Each row has a class, written after it.
[ 0.62  1.62 -1.16  0.84  1.47  1.94 -3.01 -4.19 -0.29  0.97 -0.97  0.05
  4.65  3.02  0.78  0.02  3.23  3.13 -1.86  1.50 -0.84 -0.07 -0.30 -2.47
 -1.04 -1.19 -4.24 -1.85 -0.81  1.50  1.90 -2.09 -0.50  1.70  1.23 -0.92
 -0.42 -0.92  1.23  0.65 -1.19  2.47  0.80  1.01  0.76]  Lubi
[-0.26 -0.31  1.65  0.25 -0.11 -0.17  0.18 -0.93  3.81 -0.34  0.45  0.14
  2.51 -1.64 -0.18 -0.64  0.44  0.10 -0.21  1.29 -0.56 -0.58  1.32 -0.28
  0.67  0.70 -1.51 -0.34 -3.25 -0.73 -7.69  1.63 -2.59  0.92 -0.98 -0.54
  0.58 -0.19  1.45 -0.10  0.05  0.68 -1.03  0.13  1.57]  Lubi
[-0.01  0.64  1.17 -1.19 -0.08 -0.84 -0.27  0.42  1.16  1.21  0.42  0.52
 -0.04 -0.12 -2.40 -0.32 -1.56 -1.17 -0.04  0.54  1.38  0.93  1.08  0.68
  1.21  0.83 -0.90  1.34 -1.13  0.12 -0.67  3.44  0.13 -0.37 -3.65 -1.99
 -1.03 -0.69 -0.12 -0.26  0.36  0.59 -1.01  0.25  1.21]  Lubi
[ 0.50  0.52 -1.37  0.74  0.40  2.78 -0.69 -0.95 -1.05  0.48 -1.08  0.50
  3.60  0.07 -1.21  0.33  0.93  1.49 -0.05  1.28 -0.23 -0.86  2.37 -2.19
 -0.76  1.41  0.97 -2.36  0.84 -0.75  1.80 -0.18  0.95 -0.98  0.72  0.03
 -0.40  1.09  0.87  0.76 -0.34 -3.47  1.11  0.75  1.62]  salu
[ 0.49  0.33  0.59 -1.19  0.95 -3.39 -2.34 -0.32 -0.27 -4.77  0.42  0.54
 -1.57  0.59 -3.51 -0.58 -1.38  0.29  0.67  2.14  1.51 -1.78  2.63  1.80
 -0.11 -2.40 -0.09 -1.09 -0.86  0.10 -1.00 -0.21 -0.35  0.00  0.67 -1.31
  0.04 -0.22 -1.06  0.01  0.04  1.90  0.82 -0.30  1.34]  kigi
[ 0.73 -0.38 -1.82 -0.21 -0.44  3.19  0.37 -0.07 -0.91  1.07  0.01 -0.57
  3.15  2.08 -1.84  0.96 -0.26  1.71 -1.78 -0.73  0.05  2.26 -1.04 -4.39
  0.80  0.91  0.95 -1.11  1.38  0.35  2.99 -4.44  1.35 -1.11  0.22  2.07
 -1.14  0.79  1.56 -0.92 -0.44 -1.40  2.66  0.50  1.44]  salu
[ 0.15 -1.36  1.33 -0.79  1.47 -5.03  0.20 -1.05  0.56  0.08 -1.05  0.23
 -2.07 -0.29 -2.49 -0.20 -0.99 -0.07  0.81 -0.78  2.57 -2.64  0.98  6.17
  0.30 -3.60 -3.43  0.29 -0.06 -0.09 -0.38 -1.74 -1.97  3.86  0.58  0.04
  0.18 -1.96 -0.10 -1.37 -0.16  4.83  0.23 -0.06  0.97]  kigi
[-0.55  1.58 -1.16  0.01  1.58  1.54 -0.73  0.06  0.16  0.36  0.57 -0.32
  6.82  5.37  2.83  0.81  5.63  5.66 -3.24  1.05 -0.96 -1.54 -1.37 -3.42
 -0.60 -1.22 -3.72 -4.29 -0.41  1.91  1.59 -4.09  0.78  0.79 -0.25 -2.54
 -0.86 -1.35  2.15  0.99 -0.86  4.28  1.87  3.08  1.24]  Lubi
[ 0.25  0.76  0.86 -0.50  1.53 -1.23 -2.41 -0.01 -1.46  0.56 -0.44  0.68
  3.40  1.95 -2.55  2.56  1.03  3.22 -1.65  0.55 -1.02  0.56  1.88 -3.45
  1.02 -1.46 -2.37 -0.62 -1.43  0.27  3.76 -2.65 -0.65  0.98  1.27 -0.76
 -0.59 -0.40  0.44  0.50 -0.67  2.29  0.63  0.04  0.81]  Lubi
[-0.20  0.62  2.04 -0.29  0.14 -3.48 -0.70  0.21 -0.04 -1.46 -0.61 -0.07
 -0.61  0.70 -1.86 -0.20  1.12  0.90  2.47 -0.48  0.65 -3.20  1.08  3.20
  0.23 -3.27 -4.66  0.51 -0.79  2.54 -1.58 -4.13 -0.40  1.28  0.86 -1.99
  0.99 -1.58 -0.05  0.23 -0.36  6.91 -0.33 -0.31  0.46]  kigi
[ 1.25  1.00 -0.02 -0.18  1.62  0.53 -1.09 -0.62 -2.39  0.76 -0.47  0.41
  5.98  1.40 -0.50  0.39  2.74  3.54 -2.25  2.41 -0.12 -0.39  1.47 -2.17
 -0.54 -1.30 -5.37 -1.54 -1.14  1.17  1.40 -2.37 -2.78  1.14  0.51 -1.32
 -0.75 -2.11  2.14  0.96 -0.49  2.89  0.09  1.46  1.68]  Lubi
[-0.38  0.25  0.17 -1.02  1.41 -0.87 -2.94 -0.43 -0.22 -1.86  0.02  0.57
  0.55  2.24 -1.75  0.13  0.38  1.84 -0.28 -0.55  1.60 -2.41  1.68 -3.54
 -0.93 -2.65 -3.57  0.18 -2.04 -1.68 -0.09 -2.43 -0.93  0.93  0.86 -1.93
  0.22 -1.41 -0.11 -0.82 -0.11  6.88  0.87  1.33  0.66]  kigi
[ 1.48  1.04  0.84 -0.47 -0.41  1.72 -0.58  1.22 -0.84  0.96 -0.11  0.62
  5.09  0.22  1.17 -0.90  2.87  2.61 -2.38  2.05 -0.04 -0.72  1.97 -0.08
  0.56  0.24 -1.75 -0.66 -1.32  0.26  0.30 -0.58 -1.47  0.90 -1.18 -3.74
  0.32  0.10  0.50 -0.71 -0.22  3.05 -0.44 -0.35  2.17]  Lubi
[ 0.05  0.72  1.42 -0.15  1.05 -1.23 -1.16  0.31  0.12  0.68 -0.48  0.67
 -1.62 -0.57 -0.56 -0.94 -0.24  1.28 -2.36  0.59 -0.10 -0.04  3.39 -1.89
 -0.11 -0.81 -4.39  0.84 -2.40  0.31 -0.65 -1.04 -0.79  0.19  0.25 -0.76
  0.77 -2.22  1.43  0.90 -0.28  3.47  0.72  0.15 -1.01]  Lubi
[-0.05  1.29 -3.61  0.44 -0.06  2.68 -2.55  0.18 -1.42 -0.66  1.29  0.88
  6.07  3.99  1.75  0.16  3.98  3.54  0.02 -0.82 -1.02 -0.56 -5.01 -5.62
 -1.16  0.50  1.08 -3.49  1.57  1.18  2.16 -3.53  1.05 -2.12 -2.40 -0.92
 -0.33  0.92  1.78 -0.89 -0.36 -3.17  2.57  0.16  3.02]  salu
[ 1.02 -0.35 -1.09  0.35  0.53  4.80  0.08  0.01 -0.47  0.46  0.21 -1.74
  4.56 -0.34  1.17 -0.78  0.10  2.27 -2.01  0.28 -1.40 -0.03  0.46  0.34
  0.53  0.62  0.71 -0.62  0.84  0.90  0.13 -1.85 -0.25 -1.30  0.43  2.40
  0.12  0.29  1.60  0.46  0.96  1.06  0.20 -0.53  0.70]  salu
[ 2.13  0.83 -0.77  0.46  0.44  1.25  0.05  0.72 -2.21  1.04  0.63  1.69
  4.68  0.30 -3.26 -0.63  0.09  2.20 -1.39  0.39 -0.76  0.97  0.21 -2.15
  0.08  2.65 -0.75  0.48 -0.24 -0.68  4.14  0.25  1.45 -0.41 -0.29  2.30
 -0.74 -0.21  2.53 -0.47 -0.85 -1.15  0.18 -0.72  2.23]  salu
[ 0.51  0.05  3.53 -0.70  1.06 -4.92 -1.32 -0.76  0.56 -0.86  0.02  0.10
 -3.63 -0.08 -2.70 -0.12 -1.93  0.69  0.01  0.80  0.78 -0.68  3.43  1.06
  0.98 -3.69 -4.63 -0.47 -1.69 -1.15 -1.57 -1.30 -1.08  1.57  1.55 -1.55
  0.31 -1.33 -0.26  0.23 -0.22  5.06  0.94  0.55  0.27]  kigi
